In the rows, zero is written as 128.
[ 85  50 128  53 128 150 170  82  80 199 122  85 105 134 120 139 147 149
 144 167  63 136 155 136 143  82 164 152 128 121 114 171 136 144 170 100
 129  93 135  86 133  63 137 207]
lan
[133 123 150 110 131 142 128  90 122 130 153 109 138 125 127 148 142 125
 135  81 122 113  94 102  89 120 159 136 101 143 112 157 119 128 188 106
 187 133 113 170 106 177  95 185]
Giz
[142 129 140 143 111 156  94 124 118  84  81 134 139 194 142  93 106 118
 103 161 133 175  99 146 135  91 129 112 154  94 131 124 110 132 113  97
 145 112 113 106  98  62 135  93]
tig
[ 92  80 122  45 119 120 143  91 124 193 142 100 112 122 100 125 132 124
 142 150  69 111 147 152 140  90 154 142 123 111 100 163 145 137 143  98
 111  83 121 127 130  91 133 189]
Zezim
[172 168 137 143 159 105 137 163  35 148 116 156 155 171 134 124 116 142
 125 119 149 162 123 174 143 153 113 113 145 119 132 138 107 203 115  98
 157  87 122 117 149  84 136  89]
kasen
[160 178 143 118 158  93 101 132  41 130 107 157 156 190 128 141 130 156
 105 158 148 158 134 197 138 139 124 115 136 102 148 133 108 185 124  95
 149  95 117 112 137  80 147  98]
Zezim
[180 175 157 112 178  87 113 131  44 103 129 164 168 188 137 136 134 153
 101 117 152 144 121 157 113 130 119  98 122  99 141 133 101 171 138 112
 158  99 108 112 125  82 130  99]
Zezim
[146 129 143 135 111 130  90 133 137  70 100 138 125 195 148  77  88 114
 114 160 148 166 105 139 130 100 131 112 157  86 124 105 113 127 114  94
 126 123 109 116  92 102 139 101]
tig
[135 125 146  94 140 127 120  85 106 120 139 110 152 135 139 129 163 141
 159 101 109  87  94  98  95 147 168 132 111 138 136 153 124 119 198 118
 166 117 108 147 111 174 107 179]
zis
[ 95 109 107  96 154 117 101 106 114  56 121 147 189 125 151 117 132 128
 100 161 151 176 119  96 120 117 132  85  95 121 131 105 142 128  62 134
  84  97 116 146 122 121 100 192]
reg
[130 117 135 144 113 155 102 133 121  70  79 133 139 198 140 105 110 132
 102 146 128 170 109 124 121 112 127 111 149 104 146 128  97 132 111 101
 144 121 120 109  94  64 137  97]
lan
[143 130 139  93 139 133 126  96 116  97 154 108 163 138 143 138 159 132
 162  95 123  98 102  98  92 136 167 121 131 140 137 150 113 104 233  99
 173 114 104 159 106 142 113 170]
tig
[129 117 128 105 138 137 130 107 117 107 154 109 169 136 132 155 160 145
 159  93 121 108 106  92  90 143 170 122 129 154 143 151 100 105 224  91
 183 120 109 166 114 146 103 179]
lan
[100 120  96  80 162 125 107 115  81  58 109 151 197 155 145 114 145 147
 106 174 159 170 122 116 131 137 132  72 106  93 141 120 135 123  94 125
  87  87 120 120 119  97 105 180]
reg
[138 131 131 107 134 131 132 105 123 113 168 107 162 134 143 140 146 132
 161  81 126 105 112  95  85 141 165 116 125 139 132 162 111 114 218 114
 178 123 121 170 104 135 109 168]
kasen
[101 110  84 107 160 133 114 118  79  66 103 150 193 144 135 126 141 158
 104 164 158 189 127 113 143 150 137  70  95 113 141 120 126 127  97 122
 103  89 121 117 130 104  94 184]
lan
[135 130 136 130 110 136 114 137 110 100 114 120 118 205 141  92  97 128
 101 149 149 140 112 153 129 114 136 125 133  89 139 124 128 140 109  96
 149 139 119 107  89 105 132 111]
vinov
[102  52 112  64 115 132 149  93 103 213 147  83 119 108 107 125 146 133
 146 163  71 127 165 146 142 100 166 136 127 118 100 180 156 141 153  98
 115  92 135 109 129  64 134 201]
kasen
[105 108  87 124 156 120 109 104 117  49 130 156 185 109 150 114 127 128
 105 167 158 185 119  95 137 120 130  87  85 132 131 102 146 120  43 149
  76  91 112 138 123 143  97 197]
vinov
[106 112  94 122 147 120 104 111 102  70 130 147 180 120 150 112 116 124
 107 160 157 184 123  83 132 132 128  72  92 116 128 107 142 139  58 138
  86  91 123 147 118 121 103 182]
kasen
[106 120 105 112 155 113  89 108 114  51 120 152 197 133 156 117 134 128
 103 174 154 171 116 109 132 107 133  78  98 104 134 103 137 126  68 131
  87  89 108 139 120 123  96 178]
tig
[102 124  87  90 157 131 104 114  68  63 123 156 203 164 142 114 148 161
  99 188 155 175 123 137 121 141 144  66  92  89 140 127 133 130 110 120
  92  87 116 101 111  83  94 182]
Vave
[ 96  50 123  59 122 132 137  78 103 191 128  87 126 141 106 141 165 155
 143 165  79 142 169 155 134  78 177 152 138 106 119 176 129 130 157  98
 120 102 127 104 120  68 133 211]
lan
[175 162 142 126 163 111 128 157  24 134 130 150 176 190 163 129 132 157
 122 126 156 161 128 168 119 155 115 124 148 101 133 140 107 194 138  92
 171  78 117 113 143  75 118  95]
kasen
[129 130 148 113 130 142 123  93 115 134 160 102 137 127 128 160 141 120
 130  84 116 102  96 108  90 122 149 139 105 138 119 151 123 142 179 103
 185 143 112 170 117 180  95 180]
Giz
[174 165 127 160 154  95 142 166  48 139 115 161 155 149 132 118 122 141
 137 119 156 167 125 153 147 157 111 111 145 135 129 128 110 187  94 111
 141  74 124 128 150 100 134 103]
kasen
[111  90  97 128 158 112  79 109 107  56 100 133 188 149 144 129 133 150
  81 164 129 163 120 106 104 116 142  71  82 114 165 113 127 129  61 128
 100  95 121 132 120  92  96 189]
lan
[111 101 116 106 159 109  86 110 116  62 100 137 182 138 144 112 132 139
  87 168 128 148 115 105 110 120 132  80  96 112 153 111 144 134  60 129
  83  93 121 132 116 107 110 186]
reg
[132 115 151 116 119 140 124  91 129 126 152  99 142 122 144 155 146 138
 133  87 116 107 106  94  83 123 163 132  97 139 125 147 118 123 188  97
 182 143 118 165 122 188  87 181]
lan
[106 109  97 129 149 114 106 111 121  65 130 149 181 102 144 111 117 126
 108 154 156 181 124  78 133 122 130  74  91 128 128 111 145 129  45 152
  71  92 126 148 121 125  98 185]
kasen
[135 132 152 122 104 135 110 123 129  82  94 129 106 187 122  91  98 119
 108 158 145 161 110 127 137 117 126 117 142  90 138 123 128 142 100 107
 123 127 123 104  91  86 163 109]
Zezim
[ 97  68 116  52 119 132 140  90  99 205 136  94 124 139 110 125 141 128
 149 159  57  94 147 165 126  97 159 151 128 118 105 163 151 153 139 101
 119  95 117 121 132  99 123 182]
zis
[168 154 140 136 164 110 124 157  24 127 112 150 178 192 154 144 146 170
 112 134 149 159 122 169 115 153 119 128 143 117 141 127  99 189 135  77
 177  82 111 111 150  93 112 107]
lan
[ 95  64 136  35 122 147 155  78  90 180 129  88 112 147 126 128 152 137
 142 183  64 123 155 156 144  69 162 151 138  97 108 166 145 132 179 104
 114  92 126  85 116  52 146 190]
tig
[ 86  70 140  34 119 150 169  83  73 202 141  95 105 149 113 119 145 152
 146 171  65 133 158 157 144  81 169 154 129 112 106 173 142 143 175 102
 118 101 133  77 120  54 145 195]
Vave
[ 96  57 130  50 114 114 136  67 119 189 142  92 115 128  92 131 160 137
 145 171  84 136 163 154 146  75 174 149 128  94 108 171 143 121 146 104
 110  93 126 114 116  70 148 209]
Zezim
[109  95  97 129 160 118  80 114 107  64 100 136 187 143 146 129 133 151
  80 171 133 172 126 108 115 115 138  76  89 115 159 109 135 136  58 127
 102  97 123 127 122  97  95 188]
lan
[129 134 139 136 103 150 112 125 104  80 102 142 144 196 128  92 120 129
 109 147 137 181 112 145 130 105 131 111 147  93 129 132 106 134 107 109
 136 119 120 103  96  55 133  99]
Vave
[ 98  36 117  75 118 125 141  94 110 210 130  77 112 102  92 139 159 140
 142 159  62 121 162 132 143  98 168 137 128 136 113 166 147 131 152  86
 120  98 127 106 130  83 139 215]
lan
[ 85  57 136  43 121 146 159  75  93 199 119  87 110 142 116 122 154 140
 153 178  59 114 154 151 152  86 168 159 133 115 115 171 150 137 157 123
 115  96 132  90 121  75 142 188]
zis
[122 105 106 121 159 114  70 108 121  57 101 134 184 145 149 113 139 140
  84 181 137 162 123 133 122 107 142  77  99  88 152 118 140 127  84 126
  96  92 114 119 110  90 100 180]
tig
[140 123 125  85 141 136 123  97 114 101 173 106 168 151 141 145 155 139
 150  92 119  90 106 103  70 129 167 131 121 140 142 157 116 101 223 110
 175 116 103 158  89 144 102 174]
vinov
[123  96 110 128 154 116  74 104 124  47 107 139 188 139 150 116 137 134
  89 175 137 161 114 107 110  98 135  80  93  99 152 107 140 125  57 134
  91  90 112 132 111  99 106 181]
tig
[172 154 140 132 164 113 131 155  21 125 136 147 179 192 164 127 135 157
 120 132 162 155 119 153 117 156 117 122 142 102 139 133 110 187 139  94
 169  71 120 117 138  85 115  94]
kasen
[137 120 129 138 114 155 104 115 111  85 101 130 144 202 134  97 112 129
 103 152 133 164 103 143 128 103 130 126 147  96 143 133 113 126 103 115
 138 112 115 104  91  77 133 103]
vinov
[134 127 141 113 126 142 129  82 119 140 169 105 158 133 151 148 135 128
 138  84 130 108  96  96  77 126 160 126  99 120 121 158 119 135 188 108
 180 133 117 171 112 166  88 173]
kasen
[138 123 155 100 144 138 131  94 101 118 146 113 136 117 132 135 157 133
 155  79 124 115  91  65  95 147 155 139 103 151 123 154 122 121 187 115
 178 111 110 159 109 186 115 189]
Giz
[ 97  74 126  40 120 123 144  93 115 195 148  94 109 135 100 126 136 130
 135 155  69 105 150 154 130  92 159 140 115 109 105 167 147 140 154  96
 119  88 120 118 117  82 138 188]
Zezim
[109 101 112 101 163 143 101 120  95  74 131 139 197 170 134 135 124 135
  96 154 135 156 102 108 109 118 129  90  93 120 146 124 134 152  72 129
 121 103 110 125 113 116  99 165]
Giz
[140  90 138 124 129 148 112  91 111 120 129  91 152 136 136 148 163 142
 148 103 116 115  99  77  84 141 169 120 117 140 149 156 106 111 212  82
 185 104 113 164 114 155 109 194]
lan
[ 91  64 120  44 117 131 137  76 100 186 147  97 131 145 110 121 168 155
 154 166  79 143 164 169 129  77 180 153 134  91 107 177 135 119 160 107
 106  90 126 101 119  64 128 217]
Vave
[101  71 107  43 129 138 144  90  98 196 150  97 132 148 119 130 138 132
 140 163  64 112 145 174 126  84 163 155 128 111 110 168 142 139 152 101
 121  80 114 114 128  90 121 187]
vinov
[133 128 154  87 144 130 126  98 100 115 145 110 138 130 124 133 160 133
 152  87 108 111  92  78  94 140 158 132 103 143 126 154 118 116 192 121
 178 104 110 157 100 169 114 191]
Giz
[101 125  92  82 161 117 102 101  85  46 109 150 192 163 139 116 146 152
 103 181 166 179 120 121 137 144 140  70  96  84 149 129 134 124 105 133
  90  79 118 104 108  81 112 183]
Zezim
[137 132 126 129 109 152 110 123 107  91  97 132 136 201 138 100 111 126
 100 155 129 168 109 159 135 101 128 127 146  94 133 131 118 137  99 112
 143 115 116  97  91  70 130  98]
vinov
[135 109 144 103 125 142 126  94 118 117 136  99 150 125 143 130 156 129
 152 102 114 113  91  82  81 130 165 127 110 140 131 148 118 104 186  91
 174  99 114 181 123 157 100 194]
reg
[143 127 134 104 135 130 130 106 119 115 170 110 156 127 142 137 140 132
 166  80 130  99 106  81  82 145 161 121 129 143 133 157 113 115 216 106
 167 121 116 170 106 149 115 167]
kasen
[ 90  64 124  59 115 132 140  77 108 196 150 102 128 128  97 125 165 150
 152 165  84 152 163 165 135  70 179 153 127 100 104 175 133 121 151 109
 110  97 124 109 118  76 128 214]
Vave
[129 134 155 105 130 135 125  85 120 128 153 108 136 132 136 150 146 117
 132  84 118 111 101 113  90 120 157 140  98 130 116 157 120 135 182 111
 188 140 114 169 112 174  99 173]
Giz
[180 174 158 124 174  91 111 146  37 120 140 168 178 189 136 127 137 156
 106 123 136 148 124 182 104 123 126 101 126 102 134 133  95 176 144 103
 164 103 110 111 136  81 121  96]
Vave
[131 126 141 145 102 152 104 124 109  87  99 139 139 202 134  91 110 122
 102 153 133 180 108 149 122  95 129 111 145  88 131 129 106 143 102 104
 139 118 120 103  95  54 135  93]
Vave
[107 120 100 107 166 112  89 109 109  70 105 143 188 138 138 114 131 136
  89 158 141 157 118 117 111 124 131  75  98 114 147 115 144 135  68 132
  89 100 120 135 123  99 104 188]
reg
[141 137 137 139 109 135  97 132 140  75  93 145 129 182 144  80  97 113
 121 159 150 175 113 142 140 113 129 113 155  96 121 110 111 126 111 100
 125 120 110 121  96 102 142  99]
tig
[108 114  95  83 156 127  95 110  72  54 107 140 202 178 152 123 145 154
 104 183 149 149 119 144 130 135 144  78 108  90 154 127 140 142  96 127
  93 103 116 103 118  96  93 170]
zis
[ 98  50 129  50 117 133 133  70  99 191 155  91 121 149 106 131 162 144
 141 167  74 136 162 169 125  61 180 149 129  77 110 176 133 131 169  99
 119 106 123  99 112  57 133 206]
Vave
[168 160 135 146 160  94 135 166  40 120  99 161 154 159 126 127 140 159
 129 127 150 162 127 148 142 155 120 111 141 137 140 123  99 173 115  95
 151  80 117 119 143 108 132 110]
lan
[136 121 144  84 144 139 118 101 102  93 157 102 157 157 141 154 158 135
 153  87 116  89  96  86  71 131 160 133 127 139 145 159 111 115 222 107
 182 120 111 156  94 142 116 175]
Giz
[182 163 149 123 178  93 118 148  32 123 134 160 186 188 149 127 131 155
 116 121 143 140 122 155 105 140 117  96 131  96 140 141 102 181 140 108
 162  87 118 118 133  79 125  93]
kasen
[106 109  96 124 153  93  81 102 129  62 104 139 181 128 129 112 142 137
  93 174 144 173 122 114 133 129 140  74  89 109 150 116 145 122  57 142
  83  75 121 126 115  93 111 193]
Zezim
[174 164 148 125 184 100 119 150  31 116 118 162 182 186 138 142 139 165
 107 108 141 150 125 155 110 133 120  98 128 113 145 133  89 172 138 104
 172  98 112 116 144  87 114 105]
lan
[162 187 146 128 152 110 108 139  27 140 112 165 166 193 133 131 135 162
 111 155 136 161 135 207 124 140 126 116 138 106 139 136 103 190 136  89
 159 102 118 108 141  85 133  91]
Vave
[139 128 138 136 110 156  99 115 112  84  84 135 140 194 141  93 118 116
 110 164 130 171 104 142 135  93 126 113 154  86 130 129 109 130 109 102
 136 108 112 109  99  61 143  97]
tig
[ 96 105  96 121 156 119 100 110 110  53 116 149 190 121 147 130 135 144
  97 158 151 180 128  79 124 120 130  79  88 127 141 101 134 124  54 141
  85  95 120 142 122 129  90 192]
lan
[173 168 142 146 165  93 131 155  52 126 107 170 158 147 123 118 133 140
 138 126 149 164 117 154 154 141 118 111 139 137 130 115 102 169 109 104
 145  74 105 130 148 115 139 104]
tig
[138 136 124  97 145 137 125  95 121 100 168 114 166 138 138 142 156 136
 156  92 124 100 103 105  82 138 166 136 124 149 143 155 115 102 212 117
 169 118 103 163 103 159 107 177]
vinov
[111  79 110 113 154 141  91 121 104  66 122 128 201 178 156 133 128 147
  83 165 136 152 109 101 101 113 140  76  90 102 158 117 128 143  81 106
 127 103 115 123 114 107  88 165]
lan
[ 96  65 138  39 121 141 156  79  88 186 126  89 107 137 125 124 151 138
 145 187  57 125 153 148 147  66 163 149 131 105 106 161 146 128 166 106
 115  88 127  85 121  55 147 195]
tig
[142 127 144 141 101 143  99 126 127  77  85 134 133 183 133  87 120 121
 113 161 133 174 106 139 141  92 132 113 153  89 124 124 110 117 110 104
 138 111 113 110  89  71 138 101]
tig
[102 104 118  91 151 137 104 121 106  75 120 142 208 168 154 123 121 135
 101 160 142 164 106 117 104 112 130  84  99 110 140 122 133 151  75 115
 111  99 114 131 122 110  94 162]
reg
[109  36 113  59 113 128 138  84  93 205 149  66 115 123 107 136 164 140
 131 188  57 102 158 153 140  84 173 151 123 120 119 164 168 130 138  89
 118  90 122  94 117  84 132 214]
vinov
[170 162 129 122 169 115 125 149  19 122 132 149 184 197 158 137 145 158
 108 144 150 148 116 186 125 152 117 137 140 113 144 127 117 185 124  94
 164  70 105 107 146 105 109 103]
vinov
[ 89  59 130  44 124 145 171  83  84 202 141  90 117 140 118 122 135 140
 151 168  64 135 159 142 142  87 160 148 132 113 105 178 144 145 160 117
 117  83 142  97 126  43 148 190]
kasen
